Below is a small trained network, with its code and all its weights. Each question gives an input and a class and asks what happens when units are switched off, that is, made to give their printed mean instead of their output.

import numpy as np


def w(rows, s, z=0):
    codes = np.array(rows[::2]) - 128.0
    scale = np.full(codes.shape[1], s)
    scale[-1] = z or s
    return codes * scale


def norm(h):
    return h / np.sqrt((h * h).mean(-1, keepdims=True) + 1e-5)


def f(y):
    return y / 2 * (1 + np.tanh(0.7978845608 * (y + 0.044715 * y**3)))


def log_softmax(a):
    a = a - a.max(-1, keepdims=True)
    return a - np.log(np.exp(a).sum(-1, keepdims=True))


def net(x, mask):
    res = np.array(x, float).reshape(1, 4) / 4 @ E
    u = 0
    for l in range(3):
        y = f(norm(res) @ A[l][:, :-1].T + A[l][:, -1])
        res = res + np.where(mask[u : u + 10], y, B[l][:, -1]) @ B[l][:, :-1]
        u += 10
    return log_softmax(norm(res)[-1] @ U[:, :-1].T + U[:, -1])


A, B = {}, {}
E = w([
[245,125,163,212,104,156,64,177,108,52,158],'x0',
[108,81,39,128,218,188,108,148,77,135,172],'x1',
[50,121,165,75,53,199,76,144,27,78,62],'x2',
[134,240,107,107,191,142,76,2,145,46,110],'x3',
],0.00048)
A[0] = w([
[139,8,150,109,76,147,204,240,101,196,171,127],'0.n1',
[226,118,133,250,107,150,59,180,87,55,146,184],'0.n2',
[138,159,113,144,140,69,135,159,149,135,174,7],'0.n3',
[46,119,84,61,124,115,212,70,132,189,90,111],'0.n4',
[127,129,133,123,135,117,105,131,125,139,131,127],'0.n5',
[185,154,94,172,187,47,175,123,188,168,250,106],'0.n6',
[118,115,118,136,155,125,128,146,138,128,175,184],'0.n7',
[59,87,121,79,66,190,48,167,43,68,47,183],'0.n8',
[154,177,244,121,26,73,114,123,221,153,45,103],'0.n9',
[130,231,100,129,180,143,94,6,118,40,142,119],'0.n10',
],0.0014,0.0011)
B[0] = w([
[87,209,95,186,177,61,18,88,173,145,58,241],'0.n1',
[59,172,178,7,123,137,153,119,226,167,194,254],'0.n2',
[172,45,98,87,93,205,132,132,98,115,75,81],'0.n3',
[158,213,223,84,120,160,117,189,210,100,217,160],'0.n4',
[135,137,116,125,113,128,124,124,125,139,133,127],'0.n5',
[126,120,146,113,92,188,198,69,143,127,11,197],'0.n6',
[108,171,124,143,115,103,175,88,155,113,82,167],'0.n7',
[181,123,130,150,134,123,206,49,196,167,89,242],'0.n8',
[61,120,27,187,134,41,217,75,10,45,234,188],'0.n9',
[77,138,116,194,154,2,49,192,165,211,45,183],'0.n10',
],0.00094,0.00099)
A[1] = w([
[46,126,81,85,144,92,198,92,127,170,102,148],'1.n1',
[130,84,24,99,205,196,89,144,77,146,161,100],'1.n2',
[230,116,154,206,106,158,68,146,115,62,176,83],'1.n3',
[169,147,95,181,163,86,131,131,185,175,195,153],'1.n4',
[61,121,179,82,70,183,67,123,3,91,83,72],'1.n5',
[125,138,122,181,147,117,145,126,142,147,176,108],'1.n6',
[142,86,55,109,188,161,93,146,79,130,146,22],'1.n7',
[123,44,136,139,97,99,154,226,101,189,144,1],'1.n8',
[230,112,134,185,106,146,81,160,106,64,153,38],'1.n9',
[122,33,140,145,74,132,208,205,105,188,169,34],'1.n10',
],0.0018,0.00061)
B[1] = w([
[167,156,203,82,91,195,102,210,137,127,177,240],'1.n1',
[103,186,193,190,37,37,198,103,102,76,162,138],'1.n2',
[40,163,149,32,147,157,178,150,137,201,148,145],'1.n3',
[141,101,116,102,96,171,145,138,56,138,70,254],'1.n4',
[248,112,33,142,173,143,226,154,160,160,96,178],'1.n5',
[139,118,125,110,101,172,129,127,97,123,91,157],'1.n6',
[104,150,154,122,74,67,175,107,154,101,128,78],'1.n7',
[100,242,129,177,168,58,90,119,162,115,58,152],'1.n8',
[53,160,146,36,138,129,170,136,171,187,137,107],'1.n9',
[138,198,122,143,171,118,46,78,144,94,90,187],'1.n10',
],0.0014,0.00077)
A[2] = w([
[150,17,144,164,75,197,7,130,81,70,152,255],'2.n1',
[75,143,102,103,77,197,135,133,58,75,46,100],'2.n2',
[131,200,188,69,84,128,138,124,154,115,86,14],'2.n3',
[84,144,91,133,117,46,211,123,94,86,194,166],'2.n4',
[219,91,128,159,188,97,212,67,198,189,135,121],'2.n5',
[138,178,98,93,209,131,9,7,123,55,119,126],'2.n6',
[65,172,125,196,89,14,227,97,76,65,190,149],'2.n7',
[54,102,87,205,248,254,108,152,113,172,156,163],'2.n8',
[91,150,187,41,114,162,103,180,146,139,219,102],'2.n9',
[203,101,139,156,100,152,205,136,165,153,96,115],'2.n10',
],0.0014,0.00057)
B[2] = w([
[161,57,169,158,136,127,101,59,112,205,128,87],'2.n1',
[208,94,95,143,172,137,178,146,155,142,127,108],'2.n2',
[106,109,95,152,152,137,192,164,93,124,207,179],'2.n3',
[160,118,185,126,70,121,98,98,113,121,134,145],'2.n4',
[153,98,82,123,115,204,160,195,59,101,79,254],'2.n5',
[96,132,144,199,82,73,111,250,139,199,70,181],'2.n6',
[180,134,169,106,58,92,134,88,47,72,126,206],'2.n7',
[183,132,180,90,28,64,147,88,117,90,134,160],'2.n8',
[110,146,186,83,159,147,152,110,169,178,169,183],'2.n9',
[145,140,85,96,161,154,138,103,81,97,96,227],'2.n10',
],0.0016,0.00055)
U = w([
[82,176,113,219,140,55,35,198,167,179,51,151],'0',
[206,97,31,109,168,221,194,139,107,104,70,145],'1',
[60,168,186,36,167,170,147,141,194,171,228,138],'2',
[152,145,171,137,47,65,144,64,45,38,168,136],'3',
[156,11,163,166,165,153,26,38,123,171,160,103],'4',
[12,2,11,164,244,102,20,76,134,4,245,2],'5',
[19,6,19,167,253,96,27,73,135,6,241,3],'6',
[16,9,19,160,253,99,20,72,128,7,237,6],'7',
],0.0068,0.0088)

Each question gives the input, the list of numbers given to net, and the class t.
The units are the neurons (one row each of A and B). Each row of codes is followed by its name. A weight is (code - 128) times the scale printed after its matrix; where a second scale follows, it is the last column's (A, B and U).
mask holds one flag per neuron, layer by layer. A switched-off neuron (its flag False) gives its mean, the last column of its row in B, instead of its output. The means were averaged over made-up inputs and are rounded, as every weight is.
A unit's drop is (log p(t) with every unit on - log p(t) with that unit switched off) / (log p(t) with every unit on - log p(t) with every unit switched off).
The circuit of an input: a set's keep is (log p(t) with only the set's units on - log p(t) with every unit switched off) / (log p(t) with every unit on - log p(t) with every unit switched off). Starting from the 12 units with the biggest drops (on a tie, the unit counted first), units are removed one at a time, each time the one whose removal leaves the highest keep (on an exact tie, the one counted first), for as long as the keep stays at least 0.8.
units of the circuit, in order: the units of the circuit, biggest drop first
k most important neurons: the k neurons with the biggest drops, biggest first
top k neurons in layer l: the k neurons of layer l with the biggest drops, biggest first
input [3,-4,7,-5], class 1: 2 most important neurons : [1.n5 0.n10]
input [-1,-6,-7,5], class 1: 4 most important neurons : [1.n2 0.n1 2.n5 1.n10]
input [-7,-3,-4,7], class 0: 4 most important neurons : [2.n6 0.n10 0.n2 1.n3]
input [4,1,-3,4], class 0: units of the circuit, in order : [2.n6]
input [-2,5,-4,1], class 3: units of the circuit, in order : [1.n2 2.n7]
input [4,-3,-7,8], class 0: units of the circuit, in order : [2.n6 0.n10]
input [2,2,5,-6], class 0: top 2 neurons in layer 1 : [1.n8 1.n10]
input [7,2,4,-5], class 2: units of the circuit, in order : [1.n3 1.n9]
input [-6,5,-6,4], class 1: top 3 neurons in layer 1 : [1.n3 1.n10 1.n9]
input [0,-2,2,3], class 4: top 3 neurons in layer 1 : [1.n8 1.n10 1.n2]
input [-8,0,1,-8], class 0: units of the circuit, in order : [1.n8 1.n10]
input [-1,-6,-4,1], class 3: units of the circuit, in order : [0.n9 2.n7]
input [1,-5,5,1], class 1: 2 most important neurons : [1.n5 1.n2]
input [5,-1,-3,-4], class 2: 2 most important neurons : [1.n3 0.n10]
input [1,0,0,3], class 4: units of the circuit, in order : [2.n1 1.n8 1.n5]
input [5,7,5,-4], class 3: most important neuron : [1.n2]
input [-1,5,1,4], class 3: top 3 neurons in layer 1 : [1.n2 1.n10 1.n7]
input [6,1,-5,0], class 2: top 2 neurons in layer 1 : [1.n3 1.n5]
input [-3,-4,5,4], class 1: top 2 neurons in layer 1 : [1.n5 1.n10]
input [1,0,-4,1], class 1: units of the circuit, in order : [2.n5]
input [8,8,-2,4], class 2: 3 most important neurons : [1.n3 0.n9 1.n9]
input [-1,-1,1,-3], class 4: 2 most important neurons : [0.n1 2.n1]
